Here is a tiny trained network, its code and every weight. The questions are about switching its units off for an input and a class, where a switched-off unit gives its printed mean instead of its output.

import numpy as np


def w(rows, s, z=0):
    codes = np.array(rows[::2]) - 128.0
    scale = np.full(codes.shape[1], s)
    scale[-1] = z or s
    return codes * scale


def norm(h):
    return h / np.sqrt((h * h).mean(-1, keepdims=True) + 1e-5)


def f(y):
    return y / 2 * (1 + np.tanh(0.7978845608 * (y + 0.044715 * y**3)))


def log_softmax(a):
    a = a - a.max(-1, keepdims=True)
    return a - np.log(np.exp(a).sum(-1, keepdims=True))


def net(x, mask):
    res = np.array(x, float).reshape(1, 3) / 4 @ E
    u = 0
    for l in range(2):
        y = f(norm(res) @ A[l][:, :-1].T + A[l][:, -1])
        res = res + np.where(mask[u : u + 6], y, B[l][:, -1]) @ B[l][:, :-1]
        u += 6
    return log_softmax(norm(res)[-1] @ U[:, :-1].T + U[:, -1])


A, B = {}, {}
E = w([
[237,65,201,134,65,88,141,161,166,152],'x0',
[114,145,159,195,66,146,158,155,160,214],'x1',
[93,123,164,142,183,176,91,40,2,132],'x2',
],0.0022)
A[0] = w([
[59,192,97,149,189,176,149,84,92,126,198],'0.n0',
[170,109,48,105,156,75,132,176,178,136,84],'0.n1',
[168,76,132,86,173,146,74,90,90,100,3],'0.n2',
[88,168,72,135,83,148,168,223,253,140,49],'0.n3',
[149,102,146,155,94,151,148,104,89,131,122],'0.n4',
[176,94,175,196,51,119,174,173,195,229,228],'0.n5',
],0.0034,0.0011)
B[0] = w([
[233,143,87,214,104,141,119,145,132,231,217],'0.n0',
[126,236,173,122,176,189,166,54,153,115,164],'0.n1',
[54,41,183,107,124,3,93,143,118,162,155],'0.n2',
[122,23,215,69,104,7,172,88,120,103,225],'0.n3',
[105,164,107,100,85,120,122,161,161,121,140],'0.n4',
[239,109,91,193,31,71,34,144,14,212,253],'0.n5',
],0.0029,0.0037)
A[1] = w([
[165,113,139,166,28,101,153,180,158,195,248],'1.n0',
[161,176,105,83,125,133,206,123,197,87,84],'1.n1',
[146,173,103,157,128,243,127,138,128,174,74],'1.n2',
[122,183,77,175,157,252,115,122,161,144,139],'1.n3',
[69,122,95,166,188,151,104,78,80,185,183],'1.n4',
[129,179,118,170,119,247,141,145,106,163,58],'1.n5',
],0.0048,0.0014)
B[1] = w([
[170,238,37,196,140,121,47,109,33,183,254],'1.n0',
[81,192,151,145,64,114,220,74,144,131,148],'1.n1',
[56,97,150,75,207,117,184,179,157,46,154],'1.n2',
[106,117,253,143,172,142,139,213,166,99,168],'1.n3',
[166,206,92,187,87,108,126,145,122,184,209],'1.n4',
[78,103,163,76,205,153,138,181,179,64,154],'1.n5',
],0.0045,0.0054)
U = w([
[108,57,100,105,89,235,138,145,186,123,8],'0',
[103,51,92,101,55,254,135,153,195,125,3],'1',
[207,170,80,174,89,99,72,104,64,196,172],'2',
[101,168,146,88,83,115,226,71,219,76,146],'3',
[76,183,157,171,212,191,138,228,157,119,143],'4',
[127,40,190,54,174,108,96,109,119,78,117],'5',
[104,60,101,111,72,221,131,147,200,129,9],'6',
],0.0097,0.0059)

Each question gives the input, the list of numbers given to net, and the class t.
The units are the neurons (one row each of A and B). Each row of codes is followed by its name. A weight is (code - 128) times the scale printed after its matrix; where a second scale follows, it is the last column's (A, B and U).
mask holds one flag per neuron, layer by layer. A switched-off neuron (its flag False) gives its mean, the last column of its row in B, instead of its output. The means were averaged over made-up inputs and are rounded, as every weight is.
A unit's drop is (log p(t) with every unit on - log p(t) with that unit switched off) / (log p(t) with every unit on - log p(t) with every unit switched off).
The circuit of an input: a set's keep is (log p(t) with only the set's units on - log p(t) with every unit switched off) / (log p(t) with every unit on - log p(t) with every unit switched off). Starting from all 12 units, units are removed one at a time, each time the one whose removal leaves the highest keep (on an exact tie, the one counted first), for as long as the keep stays at least 0.8.
circuit, biggest first: the units of the circuit, biggest drop first
k most important neurons: the k neurons with the biggest drops, biggest first
top k neurons in layer l: the k neurons of layer l with the biggest drops, biggest first
drop when u is switched off: that unit's drop, to one decimal
input [2,-2,2], class 5: circuit, biggest first : (0.n5 1.n0)
input [4,-4,7], class 5: circuit, biggest first : (1.n0)
input [1,6,6], class 4: circuit, biggest first : (0.n3 1.n5 1.n2)
input [-8,-8,3], class 4: circuit, biggest first : (0.n3 1.n0)
input [1,-5,-1], class 5: 3 most important neurons : (0.n2 1.n0 1.n4)
input [-2,-8,-3], class 3: circuit, biggest first : (0.n5 1.n0)
input [-3,2,8], class 4: top 2 neurons in layer 0 : (0.n3 0.n5)
input [0,8,6], class 4: 3 most important neurons : (0.n3 1.n5 1.n2)
input [3,-5,6], class 5: top 4 neurons in layer 0 : (0.n2 0.n5 0.n1 0.n0)
input [-1,4,4], class 4: drop when 0.n3 is switched off : 0.3
input [-6,5,-1], class 4: drop when 0.n0 is switched off : 0.3
input [-6,-3,2], class 4: drop when 0.n3 is switched off : 0.6
input [-5,1,-6], class 3: drop when 0.n5 is switched off : 0.5
input [-7,-3,-3], class 4: top neuron in layer 1 : (1.n3)
